Here is a tiny trained network, its code and every weight. The questions are about switching its units off for an input and a class, where a switched-off unit gives its printed mean instead of its output.

import numpy as np


def w(rows, s, z=0):
    codes = np.array(rows[::2]) - 128.0
    scale = np.full(codes.shape[1], s)
    scale[-1] = z or s
    return codes * scale


def f(y):
    return np.maximum(y, 0)


def log_softmax(a):
    a = a - a.max(-1, keepdims=True)
    return a - np.log(np.exp(a).sum(-1, keepdims=True))


def net(x, mask):
    res = np.array(x, float).reshape(1, 5) / 4 @ E
    y = f(res @ A[0][:, :-1].T + A[0][:, -1])
    res = res + np.where(mask, y, B[0][:, -1]) @ B[0][:, :-1]
    return log_softmax(res[-1] @ U[:, :-1].T + U[:, -1])


A, B = {}, {}
E = w([
[176,136,101,28,189,26,221,232,192,219],'x0',
[63,211,241,208,154,127,181,227,213,82],'x1',
[230,154,181,28,31,152,174,179,193,246],'x2',
[179,231,71,36,40,233,40,136,126,181],'x3',
[248,43,172,171,239,173,36,253,29,95],'x4',
],0.0052)
A[0] = w([
[131,208,76,27,18,167,164,54,185,219,216],'neuron 1',
[3,128,174,230,129,70,190,41,177,27,227],'neuron 2',
[214,233,38,19,30,217,66,86,119,233,168],'neuron 3',
[234,112,217,98,138,228,45,230,82,172,214],'neuron 4',
[118,83,46,199,142,212,20,13,24,32,234],'neuron 5',
[207,16,66,40,212,11,148,172,94,219,210],'neuron 6',
[190,81,227,238,245,153,88,245,74,59,211],'neuron 7',
[115,182,117,55,119,48,215,172,236,206,252],'neuron 8',
],0.0048,0.0042)
B[0] = w([
[72,195,144,27,7,196,75,134,185,235,247],'neuron 1',
[38,127,184,243,157,22,196,20,180,116,236],'neuron 2',
[84,187,35,7,23,247,18,155,99,183,250],'neuron 3',
[230,117,205,86,30,238,76,203,102,108,222],'neuron 4',
[99,17,36,194,146,158,22,8,3,41,254],'neuron 5',
[209,107,49,30,234,47,230,181,73,209,236],'neuron 6',
[197,80,217,232,216,146,131,242,105,20,244],'neuron 7',
[116,203,153,67,174,57,230,165,205,234,235],'neuron 8',
],0.005,0.0093)
U = w([
[155,49,22,46,16,229,21,26,29,147,31],'0',
[242,89,237,194,160,196,101,254,106,55,196],'1',
[18,70,58,241,223,77,85,23,57,15,186],'2',
[214,75,31,46,239,17,228,179,90,211,168],'3',
[72,249,95,19,37,194,87,208,218,210,4],'4',
[54,165,228,181,67,39,234,30,242,202,160],'5',
],0.0052,0.0023)

Each question gives the input, the list of numbers given to net, and the class t.
The units are the neurons (one row each of A and B). Each row of codes is followed by its name. A weight is (code - 128) times the scale printed after its matrix; where a second scale follows, it is the last column's (A, B and U).
mask holds one flag per neuron, in row order. A switched-off neuron (its flag False) gives its mean, the last column of its row in B, instead of its output. The means were averaged over made-up inputs and are rounded, as every weight is.
A unit's drop is (log p(t) with every unit on - log p(t) with that unit switched off) / (log p(t) with every unit on - log p(t) with every unit switched off).
The circuit of an input: a set's keep is (log p(t) with only the set's units on - log p(t) with every unit switched off) / (log p(t) with every unit on - log p(t) with every unit switched off). Starting from all 8 units, units are removed one at a time, each time the one whose removal leaves the highest keep (on an exact tie, the one counted first), for as long as the keep stays at least 0.8.
units of the circuit, in order: the units of the circuit, biggest drop first
most important unit: the unit with the biggest drop
k most important neurons: the k neurons with the biggest drops, biggest first
drop of u: that unit's drop, to one decimal
input [-6,-5,1,-3,4], class 2: units of the circuit, in order => [neuron 5; neuron 3]
input [3,6,-8,8,-4], class 5: units of the circuit, in order => [neuron 3; neuron 2; neuron 4]
input [5,7,-6,-2,-1], class 5: units of the circuit, in order => [neuron 5; neuron 2]
input [-4,-3,1,-3,-6], class 5: most important unit => neuron 2
input [1,-4,2,-2,-6], class 4: units of the circuit, in order => [neuron 1; neuron 5]
input [-7,-5,-3,-2,7], class 2: units of the circuit, in order => [neuron 5; neuron 3]
input [-7,-2,-6,3,-8], class 2: 3 most important neurons => [neuron 2; neuron 5; neuron 4]
input [-2,-5,4,5,-2], class 4: 2 most important neurons => [neuron 1; neuron 5]
input [2,-8,4,-2,-1], class 4: drop of neuron 1 => 0.5
input [-3,-7,2,-6,-6], class 5: drop of neuron 2 => 0.4
